Below is a small trained network, with its code and all its weights. Each question gives an input and a class and asks what happens when units are switched off, that is, made to give their printed mean instead of their output.

import numpy as np


def w(rows, s, z=0):
    codes = np.array(rows[::2]) - 128.0
    scale = np.full(codes.shape[1], s)
    scale[-1] = z or s
    return codes * scale


def norm(h):
    return h / np.sqrt((h * h).mean(-1, keepdims=True) + 1e-5)


def f(y):
    return np.maximum(y, 0)


def log_softmax(a):
    a = a - a.max(-1, keepdims=True)
    return a - np.log(np.exp(a).sum(-1, keepdims=True))


def net(x, mask):
    res = np.array(x, float).reshape(1, 5) / 4 @ E
    u = 0
    for l in range(3):
        y = f(norm(res) @ A[l][:, :-1].T + A[l][:, -1])
        res = res + np.where(mask[u : u + 6], y, B[l][:, -1]) @ B[l][:, :-1]
        u += 6
    return log_softmax(norm(res)[-1] @ U[:, :-1].T + U[:, -1])


A, B = {}, {}
E = w([
[116,130,132,137,139,145,135,135],'x0',
[200,117,64,107,99,167,131,197],'x1',
[111,115,50,151,252,65,98,140],'x2',
[69,65,105,90,111,170,6,94],'x3',
[124,126,129,128,130,130,129,134],'x4',
],0.0042)
A[0] = w([
[140,139,84,142,253,84,54,149,7],'L0N1',
[131,100,58,154,208,89,151,115,71],'L0N2',
[154,148,120,91,104,159,70,215,130],'L0N3',
[72,124,167,98,103,141,46,134,241],'L0N4',
[122,152,87,153,159,71,189,155,94],'L0N5',
[183,137,99,97,122,149,110,197,192],'L0N6',
],0.0052,0.0018)
B[0] = w([
[182,88,96,216,62,108,168,112,245],'L0N1',
[97,189,117,71,172,148,83,85,226],'L0N2',
[111,126,106,114,44,128,143,74,204],'L0N3',
[188,115,201,116,221,163,53,118,253],'L0N4',
[167,182,220,66,161,116,113,186,214],'L0N5',
[136,230,88,134,158,224,177,254,223],'L0N6',
],0.0052,0.0038)
A[1] = w([
[211,141,226,134,151,113,246,159,106],'L1N1',
[107,88,33,170,156,116,107,106,153],'L1N2',
[64,109,48,113,138,160,54,112,162],'L1N3',
[144,3,65,129,163,197,88,97,145],'L1N4',
[91,102,117,100,48,182,96,167,6],'L1N5',
[90,207,140,162,196,24,197,197,63],'L1N6',
],0.0048,0.002)
B[1] = w([
[32,70,126,178,97,83,133,147,254],'L1N1',
[100,147,127,164,83,37,190,189,171],'L1N2',
[140,88,92,78,50,174,194,157,189],'L1N3',
[127,144,137,129,83,71,253,155,204],'L1N4',
[70,181,82,164,168,130,173,86,163],'L1N5',
[149,172,68,96,73,140,22,59,219],'L1N6',
],0.006,0.0049)
A[2] = w([
[173,138,138,21,152,247,86,98,110],'L2N1',
[55,3,135,141,73,43,127,105,6],'L2N2',
[247,182,67,116,211,137,190,180,201],'L2N3',
[136,126,159,182,136,48,166,68,77],'L2N4',
[116,137,254,145,56,140,82,196,165],'L2N5',
[147,141,55,134,14,243,197,157,87],'L2N6',
],0.005,0.0018)
B[2] = w([
[121,155,151,2,151,209,68,30,180],'L2N1',
[89,69,208,212,192,205,206,129,176],'L2N2',
[154,85,248,134,175,201,94,152,200],'L2N3',
[53,68,142,151,102,93,54,97,165],'L2N4',
[188,34,87,137,179,132,171,146,217],'L2N5',
[101,167,68,152,103,36,147,115,255],'L2N6',
],0.0075,0.0063)
U = w([
[50,21,196,200,152,95,197,91,204],'0',
[148,145,54,167,76,72,249,199,200],'1',
[165,52,191,32,184,198,107,55,88],'2',
[79,187,64,21,69,182,168,56,2],'3',
[84,160,117,131,135,16,23,71,100],'4',
[177,194,158,107,195,174,74,193,131],'5',
],0.011,0.0013)

Each question gives the input, the list of numbers given to net, and the class t.
The units are the neurons (one row each of A and B). Each row of codes is followed by its name. A weight is (code - 128) times the scale printed after its matrix; where a second scale follows, it is the last column's (A, B and U).
mask holds one flag per neuron, layer by layer. A switched-off neuron (its flag False) gives its mean, the last column of its row in B, instead of its output. The means were averaged over made-up inputs and are rounded, as every weight is.
A unit's drop is (log p(t) with every unit on - log p(t) with that unit switched off) / (log p(t) with every unit on - log p(t) with every unit switched off).
The circuit of an input: a set's keep is (log p(t) with only the set's units on - log p(t) with every unit switched off) / (log p(t) with every unit on - log p(t) with every unit switched off). Starting from the 12 units with the biggest drops (on a tie, the unit counted first), units are removed one at a time, each time the one whose removal leaves the highest keep (on an exact tie, the one counted first), for as long as the keep stays at least 0.8.
units of the circuit, in order: the units of the circuit, biggest drop first
most important unit: the unit with the biggest drop
k most important neurons: the k neurons with the biggest drops, biggest first
k most important neurons of layer l: the k neurons of layer l with the biggest drops, biggest first
input [3,-2,-1,7,-7], class 2: most important neuron of layer 1 => [L1N1]
input [0,-1,2,-2,-5], class 4: 2 most important neurons => [L0N2; L1N6]
input [6,7,0,3,4], class 3: 3 most important neurons of layer 0 => [L0N6; L0N1; L0N3]
input [4,3,0,4,1], class 3: 4 most important neurons => [L0N1; L1N1; L0N4; L0N3]
input [6,-5,-1,6,-1], class 2: 2 most important neurons => [L0N4; L1N1]
input [1,-1,4,7,8], class 0: 3 most important neurons => [L2N2; L0N4; L0N6]
input [-1,1,5,-3,-4], class 5: 3 most important neurons of layer 2 => [L2N6; L2N3; L2N4]
input [5,3,-2,1,-3], class 3: 3 most important neurons of layer 0 => [L0N3; L0N1; L0N6]
input [2,2,-3,5,2], class 3: 2 most important neurons => [L2N1; L0N5]
input [-4,6,-2,2,-6], class 3: units of the circuit, in order => [L1N1; L2N1; L2N6]
input [-8,-8,1,-3,6], class 4: 2 most important neurons => [L1N6; L0N1]
input [6,3,-1,5,-4], class 3: 2 most important neurons of layer 2 => [L2N1; L2N6]
input [-7,1,-3,3,-1], class 3: 3 most important neurons => [L0N5; L0N3; L1N1]
input [3,-3,-1,7,4], class 2: most important unit => L0N4
input [-1,2,6,-8,-1], class 5: 2 most important neurons of layer 2 => [L2N3; L2N6]
input [8,-2,4,-5,3], class 4: 2 most important neurons => [L1N6; L1N1]
input [-7,2,6,-5,-2], class 5: 2 most important neurons of layer 2 => [L2N3; L2N6]
input [-3,-6,-7,1,-1], class 2: 2 most important neurons => [L0N1; L0N4]
input [4,2,8,-3,1], class 5: 2 most important neurons of layer 0 => [L0N2; L0N1]
input [1,-8,2,-8,1], class 4: units of the circuit, in order => [L1N6]
input [-7,7,1,-6,-7], class 5: 2 most important neurons => [L2N3; L0N6]
